In the rows, 128 means zero.
Here are made-up nodes, facts about them, and rows of numbers that follow some of those facts. Name the node behind each unnamed row.

How the nodes are related:
κ: uses; π: is of sort; μ: belongs to class; ψ: is directly part of
k_695: π d; μ gratrur; ψ k_189
k_747: κ k_318, k_862; π d; μ gratrur; ψ k_570
k_875: π f; μ gratrur; ψ k_872
k_633: ψ k_687
k_197: κ k_860; ψ k_570
k_154: π b; μ gratrur; ψ k_872
k_770: π a; μ bigrik; ψ k_862
k_919: κ k_966; ψ k_877
k_372: κ k_627, k_558; π b; μ bigrik; ψ k_677
k_53: κ k_710, k_782, k_290; π e; μ gratrur; ψ k_144
k_779: κ k_706; π a; μ bigrik; ψ k_919
k_732: π b; μ plera; ψ k_570
k_52: κ k_135, k_258; π d; μ bigrik; ψ k_677
k_972: κ k_520; π a; μ bigrik; ψ k_677
k_11: κ k_530; π b; μ niska; ψ k_877
k_331: κ k_857; π a; μ bigrik; ψ k_318
k_135: π d; μ niska; ψ k_618
k_860: π b; μ niska; ψ k_588
k_394: ψ k_618
k_857: κ k_462, k_267; π c; μ bigrik; ψ k_706
k_131: π e; μ plera; ψ k_145
k_722: κ k_770, k_718; π f; μ bigrik; ψ k_862
k_737: π d; μ niska; ψ k_459
k_828: κ k_910; π a; μ bigrik; ψ k_197
k_397: κ k_520; π d; μ plera; ψ k_736
k_70: κ k_258; π d; μ gratrur; ψ k_588
k_325: κ k_662, k_154; π d; μ bigrik; ψ k_863
k_553: κ k_480; π c; μ niska; ψ k_321
k_245: π a; μ bigrik; ψ k_318
k_954: κ k_971; π c; μ niska; ψ k_877
k_846: κ k_520; π b; μ niska; ψ k_144
k_623: π b; μ bigrik; ψ k_862
k_12: π c; μ gratrur; ψ k_862
k_484: κ k_846; π e; μ gratrur; ψ k_459
k_680: κ k_142; π a; μ niska; ψ k_144
k_661: κ k_520; π d; μ bigrik; ψ k_189
k_323: κ k_296; π c; μ niska; ψ k_706
k_736: κ k_784; ψ k_877
k_966: κ k_910, k_70; π a; μ bigrik; ψ k_872
k_594: π e; μ bigrik; ψ k_919
k_874: κ k_710
k_60: π a; μ niska; ψ k_706
k_243: π d; μ plera; ψ k_872
k_718: κ k_860, k_748; π e; μ bigrik; ψ k_863
k_710: κ k_154; π c; μ niska; ψ k_197
k_561: κ k_274, k_484, k_782; π f; μ niska; ψ k_874
k_588: ψ k_863
k_662: κ k_455; π b; μ gratrur; ψ k_270
k_759: π a; μ niska; ψ k_706
k_520: κ k_455; ψ k_687
k_340: κ k_620; π a; μ bigrik; ψ k_318
k_618: ψ k_863
k_863: κ k_661
k_745: π d; μ gratrur; ψ k_824
k_321: κ k_154
k_413: κ k_104, k_703; π d; μ bigrik; ψ k_824
k_511: π d; μ plera; ψ k_197
k_691: κ k_573; π f; μ bigrik; ψ k_862
k_454: π a; μ plera; ψ k_145
k_32: κ k_397; π b; μ bigrik; ψ k_588
k_748: κ k_340; π e; μ niska; ψ k_874
k_127: κ k_325, k_154; π e; μ gratrur; ψ k_877
k_644: κ k_347; π c; μ plera; ψ k_633
k_327: ψ k_618
k_267: κ k_258; ψ k_863
k_189: κ k_267; ψ k_197
k_318: κ k_397; ψ k_877
k_480: π c; μ bigrik; ψ k_862
k_180: ψ k_520
k_530: κ k_863, k_258; π b; μ bigrik; ψ k_706
k_824: ψ k_706
k_144: ψ k_145
k_971: π b; μ bigrik; ψ k_863
k_258: κ k_455; π b; μ bigrik; ψ k_588
k_31: π b; μ bigrik; ψ k_520
k_173: κ k_462; π b; μ gratrur; ψ k_189
k_587: π d; μ bigrik; ψ k_862
k_15: κ k_620, k_325; π c; μ bigrik; ψ k_570
k_910: κ k_127, k_846; π d; μ plera; ψ k_267
k_703: κ k_706; π c; μ plera; ψ k_189
k_940: κ k_846; π f; μ bigrik; ψ k_706
k_878: κ k_620, k_397, k_782; π b; μ bigrik; ψ k_270
k_393: κ k_11; π c; μ gratrur; ψ k_824
k_54: κ k_587, k_776; π a; μ niska; ψ k_394
k_203: κ k_680; π a; μ bigrik; ψ k_687
k_556: π c; μ niska; ψ k_144
k_507: κ k_862; π e; μ gratrur; ψ k_189
k_347: κ k_561; π d; μ gratrur; ψ k_872
k_455: π d; μ gratrur; ψ k_327
k_354: κ k_15; π f; μ niska; ψ k_144
k_472: π e; μ niska; ψ k_687
k_559: π c; μ niska; ψ k_189
k_782: κ k_154; π f; μ gratrur; ψ k_327
k_700: π b; μ bigrik; ψ k_588
k_682: π a; μ bigrik; ψ k_270
k_725: π a; μ gratrur; ψ k_872
k_862: ψ k_570
k_71: π b; μ niska; ψ k_570
k_462: κ k_632; π d; μ bigrik; ψ k_570
k_573: κ k_662; π a; μ niska; ψ k_874
k_198: π d; μ bigrik; ψ k_379
k_664: π a; μ plera; ψ k_267
k_784: κ k_710; π b; μ plera; ψ k_145
k_677: κ k_520; ψ k_321
k_204: π d; μ plera; ψ k_197
k_947: κ k_620; π b; μ bigrik; ψ k_862
k_776: π a; μ bigrik; ψ k_520
k_379: κ k_455, k_553; ψ k_874
k_66: κ k_127; π c; μ bigrik; ψ k_706
k_765: π a; μ niska; ψ k_588
k_548: κ k_863; π f; μ bigrik; ψ k_458
k_458: ψ k_570
k_296: π a; μ bigrik; ψ k_862
k_290: π b; μ bigrik; ψ k_270
k_16: κ k_858; π b; μ gratrur; ψ k_520
k_558: π c; μ gratrur; ψ k_189
k_364: κ k_784; π e; μ plera; ψ k_189
k_724: π e; μ bigrik; ψ k_180
k_858: κ k_776; π f; μ niska; ψ k_189
k_459: ψ k_877
k_439: π b; μ bigrik; ψ k_379
k_270: ψ k_863
k_142: κ k_258; π a; μ gratrur; ψ k_270
k_620: π b; μ plera; ψ k_706
k_627: κ k_520; π e; μ niska; ψ k_588
k_104: π c; μ gratrur; ψ k_270
k_872: ψ k_877
k_182: κ k_318, k_770, k_972; π c; μ gratrur; ψ k_270
k_632: π c; μ plera; ψ k_267
k_602: π b; μ bigrik; ψ k_618
k_274: π b; μ gratrur; ψ k_270

Some rows with their names:
[153  71  88 112 148 122 133 155 129 129 159] -> k_874
[187 105  85  98 133 108 119 192 124 152  98] -> k_318
[122  81 120  77 104 122 141 132 146 138  96] -> k_331
[115 113 133  86  94 126 104 141 135 140  86] -> k_245
[113 164 154 156 153 144 139  88 147 110 132] -> k_104
[127 162 121 142 187 138 198 130 151 122 189] -> k_270
[ 88 162 151 164 151 141 163  60 158 127 136] -> k_274
[ 90 158 144 166 154 142 189  65 164 129 145] -> k_662
[111 184 175 178 149 146 136  85 165 148 110] -> k_782
[106 142 140 146 138 138 162  69 180 111 152] -> k_632
[128 128  88 149 193 134 230 142 176 129 180] -> k_267
[166  95  68 175 169 124 123 227  72  97 217] -> k_189
[177 135 148 188 125 129  66 138  65 118 152] -> k_507
[142 150 128 188 142 129  94 134  90 104 139] -> k_558
[109  79 136 122 105 126 133  70 139 132 131] -> k_66
[123 147 144 122 110 134 110  99 150 131 129] -> k_454
[ 92 172 132 129 150 135 213 107 163 145  96] -> k_135
[101 114 136  94 109 128 166 125 156 151 130] -> k_52
[148  72  87 127 152 119 127 146 129 134 160] -> k_321
[110 127 141 166 111 129 115 116 107 120 171] -> k_828
[110 130 131 161 119 132 102 123 114 103 132] -> k_480
[102 139 146 115 115 132 101 141 134 121  92] -> k_776
[152  73 135 106  99 122  83 120 138 127  82] -> k_594
[162  60 105  80 104 116 115 136 108 131  54] -> k_954
[113 188 155 179 105 136  76 153  93 122 134] -> k_770
[168 126  80 149 159 123  90 231  73 103 185] -> k_570
[121 150 156 164 111 133 100 139 108 130 149] -> k_691
[132 128 131 104 118 128 140 136 113 127  79] -> k_759
[107 104 122 102 111 123 166 106 156 131 121] -> k_530
[166  97 131 128 131 125 111 122 110 121  83] -> k_472

Which node is each row?
[104 152 151  92 106 129 107 146 134 145 113] | k_198
[114 148 131 127 105 130  93 121 115 107 165] | k_732
[161  63 141 134 123 126  99  69 129 135 119] | k_53
[161 160  90 189 163 123  83 227  64 108 175] | k_862
[110 171 146 124 107 122 117 112 167 165 106] | k_397
[146 114 147 128 112 129  96  87 150 117 125] | k_131
[ 87 170 155 154 136 137 165  55 188 155 160] | k_910
[147  97 149 161 115 129  55  90 109 108 176] | k_364
[111 107 134 105 111 130 153 125 143 135 129] | k_203
[106 134 147  71  96 126 110 141 126 139 115] | k_413
[118 165 153 147 105 128 123 111 140 137 127] | k_972
[117 138 118 135 120 128  99 150  70  98 117] | k_71
[ 94 141 130 116 115 130 121 165 114 133 118] | k_462
[123 148 135 100 121 128 116 148 130 146  98] | k_745
[ 98 166 142 115 103 132  79 173  98 121 130] | k_587
[103 123 134 102 111 129 112  70 159 120 139] | k_784
[140 116 134 150 127 132  88 140  93 100 137] | k_12
[160 120 134 104 107 123 105 164 136 147  68] | k_875
[ 99 189 150 156 133 139 156  95 123 119 110] | k_860
[130 117 123  72 107 120 132 163 118 148  50] | k_737
[141 138 154 181 139 131 165  65 139 130 112] | k_627
[104 135 141 135 104 129  94 114  90 110 168] | k_947

